Here is a tiny trained network, its code and every weight. The questions are about switching its units off for an input and a class, where a switched-off unit gives its printed mean instead of its output.

import numpy as np


def w(rows, s, z=0):
    codes = np.array(rows[::2]) - 128.0
    scale = np.full(codes.shape[1], s)
    scale[-1] = z or s
    return codes * scale


def norm(h):
    return h / np.sqrt((h * h).mean(-1, keepdims=True) + 1e-5)


def f(y):
    return np.maximum(y, 0)


def log_softmax(a):
    a = a - a.max(-1, keepdims=True)
    return a - np.log(np.exp(a).sum(-1, keepdims=True))


def net(x, mask):
    res = np.array(x, float).reshape(1, 2) / 4 @ E
    u = 0
    for l in range(2):
        y = f(norm(res) @ A[l][:, :-1].T + A[l][:, -1])
        res = res + np.where(mask[u : u + 11], y, B[l][:, -1]) @ B[l][:, :-1]
        u += 11
    return log_softmax(norm(res)[-1] @ U[:, :-1].T + U[:, -1])


A, B = {}, {}
E = w([
[121,75,2,147],'x0',
[68,151,134,99],'x1',
],0.0091)
A[0] = w([
[244,53,119,227,120],'L0N1',
[74,166,185,160,177],'L0N2',
[158,160,254,78,133],'L0N3',
[116,145,148,45,45],'L0N4',
[144,162,185,89,131],'L0N5',
[64,145,118,115,225],'L0N6',
[94,128,37,161,17],'L0N7',
[90,74,103,218,254],'L0N8',
[114,87,88,150,236],'L0N9',
[85,125,184,125,195],'L0N10',
[44,110,120,30,167],'L0N11',
],0.0082,0.0024)
B[0] = w([
[106,85,46,76,227],'L0N1',
[122,112,166,234,194],'L0N2',
[193,191,88,133,254],'L0N3',
[175,34,96,117,155],'L0N4',
[145,198,144,135,194],'L0N5',
[101,52,125,25,176],'L0N6',
[218,191,103,122,184],'L0N7',
[139,143,164,2,198],'L0N8',
[171,159,175,105,192],'L0N9',
[155,142,160,154,186],'L0N10',
[170,55,162,203,185],'L0N11',
],0.0061,0.0074)
A[1] = w([
[139,177,107,148,33],'L1N1',
[101,152,66,34,254],'L1N2',
[85,29,120,124,35],'L1N3',
[138,30,165,151,152],'L1N4',
[107,146,83,85,167],'L1N5',
[113,182,158,84,112],'L1N6',
[164,130,19,89,179],'L1N7',
[162,104,69,140,234],'L1N8',
[121,255,89,173,182],'L1N9',
[132,173,130,141,99],'L1N10',
[126,57,128,84,88],'L1N11',
],0.0094,0.0026)
B[1] = w([
[79,181,221,170,140],'L1N1',
[227,104,154,53,232],'L1N2',
[141,205,50,176,146],'L1N3',
[15,145,72,159,154],'L1N4',
[212,50,87,190,177],'L1N5',
[207,176,96,253,154],'L1N6',
[187,33,143,62,254],'L1N7',
[113,35,88,17,207],'L1N8',
[162,151,113,128,187],'L1N9',
[150,159,124,127,153],'L1N10',
[128,178,132,221,176],'L1N11',
],0.0056,0.0081)
U = w([
[228,255,199,182,253],'0',
[45,119,82,193,225],'1',
[241,63,67,22,253],'2',
[82,101,179,173,118],'3',
[82,153,150,91,3],'4',
[77,145,164,98,3],'5',
[114,187,83,119,3],'6',
[103,141,146,123,3],'7',
],0.0075,0.0033)

Each question gives the input, the list of numbers given to net, and the class t.
The units are the neurons (one row each of A and B). Each row of codes is followed by its name. A weight is (code - 128) times the scale printed after its matrix; where a second scale follows, it is the last column's (A, B and U).
mask holds one flag per neuron, layer by layer. A switched-off neuron (its flag False) gives its mean, the last column of its row in B, instead of its output. The means were averaged over made-up inputs and are rounded, as every weight is.
A unit's drop is (log p(t) with every unit on - log p(t) with that unit switched off) / (log p(t) with every unit on - log p(t) with every unit switched off).
most important unit: the unit with the biggest drop
top k neurons: the k neurons with the biggest drops, biggest first
k most important neurons of layer l: the k neurons of layer l with the biggest drops, biggest first
drop of u: that unit's drop, to one decimal
input [0,4], class 1: most important unit	L1N4
input [-3,6], class 0: top 2 neurons	L0N3, L0N5
input [-1,2], class 0: 2 most important neurons of layer 1	L1N7, L1N8
input [1,3], class 1: top 4 neurons	L0N11, L0N3, L1N4, L0N1
input [1,4], class 1: top 2 neurons	L0N11, L1N4
input [-2,7], class 3: top 2 neurons	L0N11, L0N6
input [-2,3], class 0: 3 most important neurons of layer 0	L0N3, L0N5, L0N1
input [-3,4], class 0: drop of L0N3	0.2
input [-3,-4], class 0: drop of L0N3	-0.1
input [-1,-1], class 0: drop of L0N3	-0.1
